Below are the code and all the weights of a small trained network. Each question names an input and a class and asks about switching units off, where a switched-off unit gives its printed mean instead of its output.

import numpy as np


def w(rows, s, z=0):
    codes = np.array(rows[::2]) - 128.0
    scale = np.full(codes.shape[1], s)
    scale[-1] = z or s
    return codes * scale


def f(y):
    return np.maximum(y, 0)


def log_softmax(a):
    a = a - a.max(-1, keepdims=True)
    return a - np.log(np.exp(a).sum(-1, keepdims=True))


def net(x, mask):
    res = np.array(x, float).reshape(1, 8) / 4 @ E
    y = f(res @ A[0][:, :-1].T + A[0][:, -1])
    res = res + np.where(mask, y, B[0][:, -1]) @ B[0][:, :-1]
    return log_softmax(res[-1] @ U[:, :-1].T + U[:, -1])


A, B = {}, {}
E = w([
[120,42,182,132,129,107,198,94,77],'x0',
[178,141,138,129,67,75,117,96,187],'x1',
[107,132,254,99,66,88,147,111,129],'x2',
[91,110,133,104,147,146,113,205,225],'x3',
[81,162,138,143,77,101,127,176,143],'x4',
[179,90,111,197,65,146,140,69,174],'x5',
[120,159,127,120,115,170,160,141,209],'x6',
[89,85,128,220,102,79,38,178,78],'x7',
],0.0084)
A[0] = w([
[117,50,80,150,131,114,101,128,98,226],'neuron 0',
[138,180,153,101,183,210,190,131,136,188],'neuron 1',
[164,212,83,111,193,241,149,60,189,213],'neuron 2',
[214,199,79,36,122,206,144,115,175,217],'neuron 3',
[202,118,168,226,74,75,92,117,145,210],'neuron 4',
[158,90,113,41,174,228,150,118,123,212],'neuron 5',
[95,185,122,114,143,194,121,159,148,183],'neuron 6',
[29,137,186,132,62,70,147,209,216,154],'neuron 7',
[70,180,170,120,156,147,220,97,70,215],'neuron 8',
[120,45,58,148,148,182,2,92,80,175],'neuron 9',
[127,120,151,82,125,102,192,92,30,166],'neuron 10',
[170,160,61,97,179,204,126,100,125,203],'neuron 11',
[30,117,128,141,141,119,74,229,154,218],'neuron 12',
[108,36,175,168,176,87,158,137,88,252],'neuron 13',
[158,111,251,150,64,106,188,51,103,250],'neuron 14',
[130,170,109,83,161,142,81,160,234,243],'neuron 15',
[70,155,203,108,80,73,75,187,206,220],'neuron 16',
[102,81,77,157,202,156,57,230,40,229],'neuron 17',
[112,68,65,177,181,96,111,125,81,210],'neuron 18',
[198,155,98,125,78,178,97,72,185,222],'neuron 19',
[86,201,145,90,117,109,108,174,168,181],'neuron 20',
[221,90,218,151,69,100,130,25,136,217],'neuron 21',
[85,162,243,83,123,87,199,144,118,240],'neuron 22',
[115,80,139,85,177,131,90,199,194,229],'neuron 23',
],0.0077,0.0032)
B[0] = w([
[188,144,164,228,128,177,128,62,80,192],'neuron 0',
[89,146,79,123,150,24,130,150,131,194],'neuron 1',
[120,152,5,215,195,37,214,156,159,233],'neuron 2',
[101,157,52,154,175,59,228,164,178,228],'neuron 3',
[193,98,176,166,46,163,123,142,143,209],'neuron 4',
[107,168,91,184,148,57,165,118,119,206],'neuron 5',
[83,188,139,140,151,133,74,166,182,182],'neuron 6',
[84,13,188,56,128,155,74,161,210,211],'neuron 7',
[50,174,86,80,123,36,111,106,74,192],'neuron 8',
[183,200,173,224,154,151,113,100,81,219],'neuron 9',
[86,155,143,89,114,91,174,78,45,196],'neuron 10',
[87,202,74,226,192,90,157,180,124,207],'neuron 11',
[89,110,197,188,144,193,36,153,150,222],'neuron 12',
[114,130,179,148,62,137,69,34,66,210],'neuron 13',
[133,50,153,49,35,78,227,57,94,238],'neuron 14',
[101,150,98,130,176,92,126,199,188,224],'neuron 15',
[78,60,199,71,75,128,87,239,190,215],'neuron 16',
[143,200,216,225,193,254,51,98,95,249],'neuron 17',
[209,198,213,229,176,163,103,42,54,207],'neuron 18',
[194,108,39,150,143,110,183,166,168,206],'neuron 19',
[71,117,128,134,155,155,100,214,177,189],'neuron 20',
[192,79,145,58,71,120,217,26,190,234],'neuron 21',
[34,72,166,38,71,46,114,124,93,209],'neuron 22',
[108,89,161,189,137,159,121,180,170,201],'neuron 23',
],0.0061,0.011)
U = w([
[76,71,182,100,130,108,52,239,219,190],'0',
[156,183,91,94,167,143,65,142,74,3],'1',
[184,175,162,254,201,161,69,59,27,205],'2',
[121,200,27,178,232,50,195,180,192,188],'3',
[242,57,128,94,37,74,214,54,180,232],'4',
[23,121,145,53,98,24,165,44,15,129],'5',
],0.0067,0.0022)

Each question gives the input, the list of numbers given to net, and the class t.
The units are the neurons (one row each of A and B). Each row of codes is followed by its name. A weight is (code - 128) times the scale printed after its matrix; where a second scale follows, it is the last column's (A, B and U).
mask holds one flag per neuron, in row order. A switched-off neuron (its flag False) gives its mean, the last column of its row in B, instead of its output. The means were averaged over made-up inputs and are rounded, as every weight is.
A unit's drop is (log p(t) with every unit on - log p(t) with that unit switched off) / (log p(t) with every unit on - log p(t) with every unit switched off).
The circuit of an input: a set's keep is (log p(t) with only the set's units on - log p(t) with every unit switched off) / (log p(t) with every unit on - log p(t) with every unit switched off). Starting from the 12 units with the biggest drops (on a tie, the unit counted first), units are removed one at a time, each time the one whose removal leaves the highest keep (on an exact tie, the one counted first), for as long as the keep stays at least 0.8.
units of the circuit, in order: the units of the circuit, biggest drop first
most important unit: the unit with the biggest drop
k most important neurons: the k neurons with the biggest drops, biggest first
drop of u: that unit's drop, to one decimal
input [-5,8,5,-5,3,0,1,8], class 4: 2 most important neurons	[neuron 21; neuron 14]
input [8,5,-2,3,6,-3,-7,3], class 2: 2 most important neurons	[neuron 18; neuron 0]
input [0,-3,7,4,2,5,-5,1], class 4: most important unit	neuron 14
input [-6,-3,-6,1,-1,2,2,3], class 2: 2 most important neurons	[neuron 17; neuron 9]
input [-8,4,0,-4,1,4,-2,2], class 4: units of the circuit, in order	[neuron 4; neuron 17]
input [4,5,8,-2,7,1,0,8], class 4: 2 most important neurons	[neuron 14; neuron 21]
input [2,-1,0,0,1,-8,-3,1], class 2: 2 most important neurons	[neuron 17; neuron 14]
input [4,-8,7,-5,-3,6,3,2], class 5: 2 most important neurons	[neuron 8; neuron 10]
input [7,8,-2,6,4,4,-5,8], class 4: 3 most important neurons	[neuron 21; neuron 4; neuron 7]
input [2,-5,1,6,2,3,-2,4], class 2: drop of neuron 13	0.1
input [-1,-5,5,1,-4,-8,-5,3], class 2: drop of neuron 17	0.6
input [8,6,-1,2,2,-6,1,0], class 5: drop of neuron 22	0.1
input [2,-5,6,-4,-5,3,8,-3], class 5: drop of neuron 8	0.2
input [-8,5,7,4,-2,8,4,-6], class 3: units of the circuit, in order	[neuron 3]
